Below are the code and all the weights of a small trained network. Each question names an input and a class and asks about switching units off, where a switched-off unit gives its printed mean instead of its output.

import numpy as np


def w(rows, s, z=0):
    codes = np.array(rows[::2]) - 128.0
    scale = np.full(codes.shape[1], s)
    scale[-1] = z or s
    return codes * scale


def f(y):
    return np.maximum(y, 0)


def log_softmax(a):
    a = a - a.max(-1, keepdims=True)
    return a - np.log(np.exp(a).sum(-1, keepdims=True))


def net(x, mask):
    res = np.array(x, float).reshape(1, 3) / 4 @ E
    y = f(res @ A[0][:, :-1].T + A[0][:, -1])
    res = res + np.where(mask, y, B[0][:, -1]) @ B[0][:, :-1]
    return log_softmax(res[-1] @ U[:, :-1].T + U[:, -1])


A, B = {}, {}
E = w([
[110,10,199,145,149],'x0',
[95,127,81,35,141],'x1',
[61,115,54,196,95],'x2',
],0.013)
A[0] = w([
[151,214,88,117,107,64],'neuron 1',
[68,86,84,8,97,10],'neuron 2',
[139,220,120,160,124,90],'neuron 3',
[132,147,185,85,125,117],'neuron 4',
[152,148,76,137,153,89],'neuron 5',
[62,119,104,158,141,115],'neuron 6',
[155,143,159,200,142,21],'neuron 7',
[143,74,158,123,110,65],'neuron 8',
[85,87,75,35,150,29],'neuron 9',
[127,187,94,108,118,25],'neuron 10',
[74,107,158,137,130,128],'neuron 11',
[180,136,153,196,125,4],'neuron 12',
[95,55,168,125,125,70],'neuron 13',
[70,86,38,182,81,142],'neuron 14',
[11,105,68,181,148,110],'neuron 15',
[139,139,129,210,128,84],'neuron 16',
[79,66,162,113,119,77],'neuron 17',
[109,93,111,94,144,76],'neuron 18',
[111,105,81,167,118,128],'neuron 19',
[87,35,132,146,131,78],'neuron 20',
[140,15,138,106,160,86],'neuron 21',
[188,167,199,228,111,41],'neuron 22',
[245,143,233,30,117,132],'neuron 23',
[142,150,97,150,207,78],'neuron 24',
[168,207,83,140,132,139],'neuron 25',
[181,134,167,86,160,127],'neuron 26',
[67,118,110,56,145,19],'neuron 27',
],0.014,0.003)
B[0] = w([
[97,154,201,125,78,206],'neuron 1',
[111,4,78,129,130,215],'neuron 2',
[144,139,196,122,95,194],'neuron 3',
[139,155,91,130,138,170],'neuron 4',
[143,140,174,142,125,162],'neuron 5',
[158,161,103,132,152,178],'neuron 6',
[139,52,106,148,134,177],'neuron 7',
[127,146,162,115,89,170],'neuron 8',
[135,15,113,141,153,204],'neuron 9',
[125,144,184,139,84,181],'neuron 10',
[135,149,155,106,91,166],'neuron 11',
[162,43,132,124,147,177],'neuron 12',
[118,149,187,151,87,195],'neuron 13',
[136,209,71,88,175,235],'neuron 14',
[172,198,74,154,182,227],'neuron 15',
[130,52,100,128,153,186],'neuron 16',
[107,146,182,143,103,185],'neuron 17',
[133,85,143,133,130,159],'neuron 18',
[125,158,86,82,133,180],'neuron 19',
[105,176,191,122,85,204],'neuron 20',
[112,162,191,148,72,211],'neuron 21',
[89,2,77,105,150,217],'neuron 22',
[136,231,46,125,186,251],'neuron 23',
[102,139,86,192,79,141],'neuron 24',
[100,143,196,151,89,207],'neuron 25',
[164,170,95,117,146,186],'neuron 26',
[146,43,128,119,155,182],'neuron 27',
],0.026,0.015)
U = w([
[151,213,39,147,188,131],'0',
[88,147,197,180,69,10],'1',
[115,3,79,162,159,211],'2',
],0.011,0.0012)

Each question gives the input, the list of numbers given to net, and the class t.
The units are the neurons (one row each of A and B). Each row of codes is followed by its name. A weight is (code - 128) times the scale printed after its matrix; where a second scale follows, it is the last column's (A, B and U).
mask holds one flag per neuron, in row order. A switched-off neuron (its flag False) gives its mean, the last column of its row in B, instead of its output. The means were averaged over made-up inputs and are rounded, as every weight is.
A unit's drop is (log p(t) with every unit on - log p(t) with that unit switched off) / (log p(t) with every unit on - log p(t) with every unit switched off).
The circuit of an input: a set's keep is (log p(t) with only the set's units on - log p(t) with every unit switched off) / (log p(t) with every unit on - log p(t) with every unit switched off). Starting from the 12 units with the biggest drops (on a tie, the unit counted first), units are removed one at a time, each time the one whose removal leaves the highest keep (on an exact tie, the one counted first), for as long as the keep stays at least 0.8.
circuit, biggest first: the units of the circuit, biggest drop first
top k neurons: the k neurons with the biggest drops, biggest first
drop of u: that unit's drop, to one decimal
input [4,4,-5], class 0: circuit, biggest first	[neuron 23]
input [5,4,5], class 0: top 2 neurons	[neuron 15; neuron 14]
input [6,-4,-6], class 0: top 2 neurons	[neuron 23; neuron 26]
input [-8,8,-7], class 1: top 2 neurons	[neuron 1; neuron 25]
input [-6,8,-4], class 2: top 2 neurons	[neuron 2; neuron 9]
input [4,4,0], class 1: top 3 neurons	[neuron 22; neuron 21; neuron 20]
input [7,-1,7], class 0: top 3 neurons	[neuron 15; neuron 14; neuron 6]
input [-6,7,1], class 2: top 2 neurons	[neuron 2; neuron 9]
input [1,7,-5], class 2: top 2 neurons	[neuron 2; neuron 9]
input [4,2,3], class 1: top 2 neurons	[neuron 23; neuron 20]
input [-6,1,5], class 1: top 2 neurons	[neuron 23; neuron 1]
input [8,7,-8], class 0: top 2 neurons	[neuron 23; neuron 26]
input [8,-1,8], class 0: drop of neuron 6	0.2
input [-5,-7,-2], class 2: circuit, biggest first	[neuron 22]
input [-3,-8,-7], class 2: drop of neuron 15	0.7
input [0,2,1], class 2: drop of neuron 23	3.9
